Each row is followed by its group and then its class within the group.
[-3.02 -0.29 -1.18  1.05 -1.91  0.36 -0.87  1.37  1.07  0.65 -1.93 -0.89
  0.50  1.34 -0.50 -0.53  0.12 -0.73 -0.79  1.12 -0.79 -0.05 -1.41 -1.40
  0.64 -0.22  0.11  1.46  2.96 -1.12  0.31  1.19  4.49 -0.90  3.49 -0.62
  0.25  1.72  0.81 -3.02  0.11  0.48  1.97 -2.62  1.64  1.24 -1.20 -0.15
 -1.10  2.50 -0.65 -2.30 -2.37  1.03  1.03 -0.59  2.89 -0.40  1.17 -5.42
 -0.75 -0.35]
pc.(73)
[-2.74 -0.12  0.16 -0.77 -0.34 -1.41 -1.76 -1.97  0.42  0.53 -0.22  0.11
 -0.02  0.96 -1.57 -0.78 -0.21 -0.36 -0.78  0.59 -1.01 -7.54 -1.18  2.42
  0.10 -1.01 -1.06  1.03  1.35  1.58 -0.44 -0.27 -0.32 -2.01 -0.67 -0.33
  1.00  1.34 -0.46 -1.55  0.64  0.38 -0.06  0.66 -0.64 -2.21 -2.30  1.00
 -0.51  1.45 -0.36 -2.47 -0.65  1.16 -0.63 -1.25  0.38  0.60 -0.15 -0.35
 -1.57 -0.98]
Lh.(66)
[-3.35 -0.07  1.21  1.29 -3.38  0.27 -0.81 -1.78  0.73  0.11 -0.29  0.42
  0.66  1.55 -2.65  0.24  0.77 -2.34 -0.42  1.47 -0.32  0.23 -0.43 -0.33
 -0.51  0.86 -0.54  0.52  3.69  0.38 -1.22  1.42  3.88 -1.66  0.40 -0.83
  1.51  0.80  0.41 -1.95 -1.20 -0.03 -0.20  0.81 -0.20 -1.16 -0.98  1.12
 -0.26  2.09 -0.44 -4.91 -1.35 -0.65 -0.36  0.53  1.20 -0.06  0.87 -1.23
  0.11 -0.79]
pc.(73)
[-3.77 -0.76  1.41  1.61 -1.86 -0.20 -2.92 -0.47 -1.45  0.58 -0.26  0.42
  0.72  1.44  0.33  1.10  0.94 -1.92 -0.57  0.46 -1.95 -1.58 -0.43  0.58
  0.21  0.02 -0.79  0.66  2.49  0.33 -2.06 -0.34  3.51 -1.03 -0.18 -0.19
  0.86 -0.20  1.26 -2.07 -1.12  0.23 -0.73  0.85 -0.26 -0.70 -0.98  1.70
 -0.50  2.24 -0.02 -6.00 -0.44  0.10 -0.31  0.00  1.48 -0.46 -0.24  0.45
  0.99 -3.14]
pc.(70)
[-5.28 -0.06  0.33  1.92 -1.79  0.47 -2.20 -1.04  2.29  0.70  0.47  0.00
 -0.23  1.80  0.40  0.87  1.26 -3.62 -0.54  0.62 -1.42 -1.11 -0.85  0.18
 -2.77  3.34 -0.93  0.18  4.04  0.89 -0.18  0.75  4.68 -1.48  0.62 -1.73
  0.38  0.36 -0.04 -3.31 -0.75 -2.19  0.21  0.58  0.03 -0.89 -1.81  2.37
  0.11  2.06 -0.60 -6.07 -1.82 -1.09  0.73  0.30  2.09  0.24  1.71 -0.31
 -0.41 -0.54]
pc.(70)
[-1.83 -0.21  1.06  1.63 -2.07 -0.05  0.04  0.47 -0.48  1.09 -0.51  5.61
  0.67  1.25 -0.70  0.58  0.89 -0.60 -2.87  0.18 -0.52 -1.91 -0.70  0.11
  0.56  2.00  0.47 -0.22  1.99  0.37 -1.13  0.48  1.83 -0.88  0.69  0.16
  0.22 -1.38  1.22 -1.84 -0.55  0.16 -0.49  0.53  0.11 -3.53  0.20  0.54
 -0.26  1.40 -0.66 -6.01 -0.72 -0.88 -1.12 -0.10 -0.60 -0.15  0.75  0.64
  0.56 -0.36]
pc.(70)
[-2.33  0.65 -1.06 -1.58 -0.21 -1.20 -0.76 -1.27  0.69  1.55 -0.30  0.40
  0.12 -1.27 -0.27  0.74  0.88 -1.42 -0.77  1.00  0.31 -0.32 -0.89  3.36
 -1.88 -0.53 -0.83 -0.41  2.47  1.35 -1.59  0.12 -1.28 -0.19  0.13  0.40
  0.51  0.20 -0.46 -2.59  0.88  0.64  0.03  0.82 -0.83 -1.17 -1.12  1.48
 -0.69 -1.31  0.19 -2.20  0.46  1.24 -1.10 -0.03  0.62  0.23  1.07 -1.14
 -1.09  0.74]
Lh.(68)
[ 8.45  1.19  2.18  2.03 -1.49 -0.43 -2.58  1.33  0.11 -0.36  0.17  0.88
 -0.37  0.36  0.51  0.69 -0.39 -2.47 -1.04  0.88 -0.78  0.39 -0.11  0.62
 -1.89  1.54 -0.76 -0.01  4.02  0.02 -1.00 -0.63  3.68 -0.70  0.00  0.33
 -1.14  2.02  0.24 -2.09 -0.32  1.20 -0.38  1.62 -0.06  0.21 -0.03  1.49
 -0.57  1.23 -0.29 -5.49 -0.38 -1.06  0.59 -0.34  1.49 -0.17  0.05  0.06
  1.07 -0.42]
pc.(70)
[-2.11 -0.92  0.86  0.66 -0.71 -1.02 -1.45  0.54  0.01  0.64 -0.93 -0.87
  0.47  1.34 -0.62  0.77 -0.92 -0.88  0.48  0.74  0.13 -0.52  0.64  0.57
  1.68  1.19 -0.37 -0.07  1.43  0.07  0.08  1.62  0.50 -1.69  0.51 -0.41
 -1.25 -1.49  0.92 -0.24 -0.60  0.00 -1.15  0.46  0.44 -1.95 -0.18  1.42
 -0.14  0.19  0.19 -4.49 -1.11 -0.16 -0.30  1.08  1.65 -0.58  1.51 -0.06
  0.69 -1.64]
pc.(73)
[-3.96 -0.13  0.89  0.49 -2.31 -0.73 -2.33 -2.04  0.31  0.02 -0.50 -0.11
 -0.18  0.75 -1.15  0.03  0.53 -1.53 -0.39  0.54 -2.07 -1.14 -0.81 -0.58
  0.00  0.92  0.21 -0.03  4.02 -0.87 -1.44 -0.24  2.12 -1.04  1.00  0.06
  0.97 -1.20  0.97 -1.09 -0.28 -0.36  0.85  1.40  1.03 -0.61  0.15  1.07
  0.64  1.27 -0.85 -5.37 -2.01 -0.81 -0.91  1.13  1.62  0.21  0.77 -0.15
 -0.81 -0.46]
pc.(73)
